Below are the code and all the weights of a small trained network. Each question names an input and a class and asks about switching units off, where a switched-off unit gives its printed mean instead of its output.

import numpy as np


def w(rows, s, z=0):
    codes = np.array(rows[::2]) - 128.0
    scale = np.full(codes.shape[1], s)
    scale[-1] = z or s
    return codes * scale


def norm(h):
    return h / np.sqrt((h * h).mean(-1, keepdims=True) + 1e-5)


def f(y):
    return np.maximum(y, 0)


def log_softmax(a):
    a = a - a.max(-1, keepdims=True)
    return a - np.log(np.exp(a).sum(-1, keepdims=True))


def net(x, mask):
    res = np.array(x, float).reshape(1, 4) / 4 @ E
    u = 0
    for l in range(4):
        y = f(norm(res) @ A[l][:, :-1].T + A[l][:, -1])
        res = res + np.where(mask[u : u + 4], y, B[l][:, -1]) @ B[l][:, :-1]
        u += 4
    return log_softmax(norm(res)[-1] @ U[:, :-1].T + U[:, -1])


A, B = {}, {}
E = w([
[182,202,119,64,77],'x0',
[129,128,129,126,128],'x1',
[186,81,141,224,118],'x2',
[121,255,203,118,157],'x3',
],0.0083)
A[0] = w([
[121,29,150,191,213,6],'L0N1',
[179,219,182,244,207,53],'L0N2',
[16,112,153,98,99,130],'L0N3',
[2,148,123,165,212,213],'L0N4',
],0.0068,0.0019)
B[0] = w([
[95,143,172,43,172,234],'L0N1',
[125,84,2,67,164,244],'L0N2',
[135,177,40,170,114,195],'L0N3',
[96,200,116,169,211,255],'L0N4',
],0.0088,0.0046)
A[1] = w([
[246,101,168,190,67,4],'L1N1',
[193,114,57,133,71,230],'L1N2',
[58,176,25,184,254,119],'L1N3',
[150,137,172,113,29,108],'L1N4',
],0.007,0.0025)
B[1] = w([
[12,93,118,169,132,146],'L1N1',
[99,226,42,170,204,183],'L1N2',
[72,201,149,214,88,254],'L1N3',
[119,42,123,132,145,141],'L1N4',
],0.011,0.0091)
A[2] = w([
[171,98,177,111,99,8],'L2N1',
[104,247,142,223,142,73],'L2N2',
[182,71,134,182,195,33],'L2N3',
[121,137,215,81,60,194],'L2N4',
],0.012,0.0012)
B[2] = w([
[80,147,156,135,141,128],'L2N1',
[169,57,98,88,98,249],'L2N2',
[173,124,222,78,101,145],'L2N3',
[179,109,186,188,9,133],'L2N4',
],0.012,0.017)
A[3] = w([
[112,252,106,167,168,107],'L3N1',
[89,28,113,178,119,203],'L3N2',
[175,123,241,143,181,254],'L3N3',
[168,149,160,69,87,25],'L3N4',
],0.012,0.0021)
B[3] = w([
[254,165,128,55,248,194],'L3N1',
[81,95,186,202,108,254],'L3N2',
[172,214,235,35,31,165],'L3N3',
[94,41,207,100,65,158],'L3N4',
],0.0079,0.0085)
U = w([
[84,106,88,215,121,5],'0',
[189,214,66,64,156,136],'1',
[146,98,248,84,53,251],'2',
],0.013,0.0011)

Each question gives the input, the list of numbers given to net, and the class t.
The units are the neurons (one row each of A and B). Each row of codes is followed by its name. A weight is (code - 128) times the scale printed after its matrix; where a second scale follows, it is the last column's (A, B and U).
mask holds one flag per neuron, layer by layer. A switched-off neuron (its flag False) gives its mean, the last column of its row in B, instead of its output. The means were averaged over made-up inputs and are rounded, as every weight is.
A unit's drop is (log p(t) with every unit on - log p(t) with that unit switched off) / (log p(t) with every unit on - log p(t) with every unit switched off).
The circuit of an input: a set's keep is (log p(t) with only the set's units on - log p(t) with every unit switched off) / (log p(t) with every unit on - log p(t) with every unit switched off). Starting from the 12 units with the biggest drops (on a tie, the unit counted first), units are removed one at a time, each time the one whose removal leaves the highest keep (on an exact tie, the one counted first), for as long as the keep stays at least 0.8.
circuit, biggest first: the units of the circuit, biggest drop first
most important unit: the unit with the biggest drop
top k neurons: the k neurons with the biggest drops, biggest first
k most important neurons of layer l: the k neurons of layer l with the biggest drops, biggest first
drop of u: that unit's drop, to one decimal
input [0,1,2,4], class 0: circuit, biggest first -> (L2N2 L1N3 L0N2 L3N1)
input [-8,1,-4,7], class 1: circuit, biggest first -> (L3N1)
input [5,-4,-1,8], class 2: circuit, biggest first -> (L1N2 L3N4)
input [-1,-6,6,-8], class 2: circuit, biggest first -> (L2N3 L1N3)
input [3,-2,-1,4], class 2: top 4 neurons -> (L3N4 L1N2 L0N3 L3N1)
input [6,-1,-5,1], class 2: top 3 neurons -> (L0N2 L3N4 L2N4)
input [-2,1,6,0], class 2: 3 most important neurons of layer 0 -> (L0N1 L0N4 L0N3)
input [8,-1,-6,5], class 2: top 2 neurons -> (L2N4 L0N2)
input [0,-2,4,7], class 0: top 3 neurons -> (L2N2 L0N2 L0N3)
input [0,-3,8,-3], class 2: top 2 neurons -> (L2N3 L1N3)
input [-4,-8,5,0], class 2: top 2 neurons -> (L1N2 L0N3)
input [8,-8,3,-7], class 0: top 3 neurons -> (L1N1 L0N2 L0N1)
input [3,7,6,1], class 1: top 4 neurons -> (L0N2 L1N2 L1N3 L3N2)
input [-5,-8,6,-6], class 2: most important unit -> L2N3
input [1,-6,0,-5], class 1: 2 most important neurons of layer 3 -> (L3N2 L3N4)
input [-7,2,-2,3], class 1: top 3 neurons -> (L0N4 L3N1 L0N1)
input [4,0,4,-1], class 0: top 2 neurons -> (L1N1 L0N2)
input [-1,-3,-7,-3], class 0: top 3 neurons -> (L2N2 L0N2 L1N2)
input [6,-5,4,-3], class 0: top 3 neurons -> (L1N1 L0N2 L1N2)
input [-7,3,3,-7], class 2: most important unit -> L2N3
input [5,-1,4,-1], class 0: drop of L1N1 -> 0.8
input [2,-3,6,1], class 1: drop of L1N2 -> 0.9
input [-6,-8,-2,5], class 1: drop of L3N1 -> 0.8
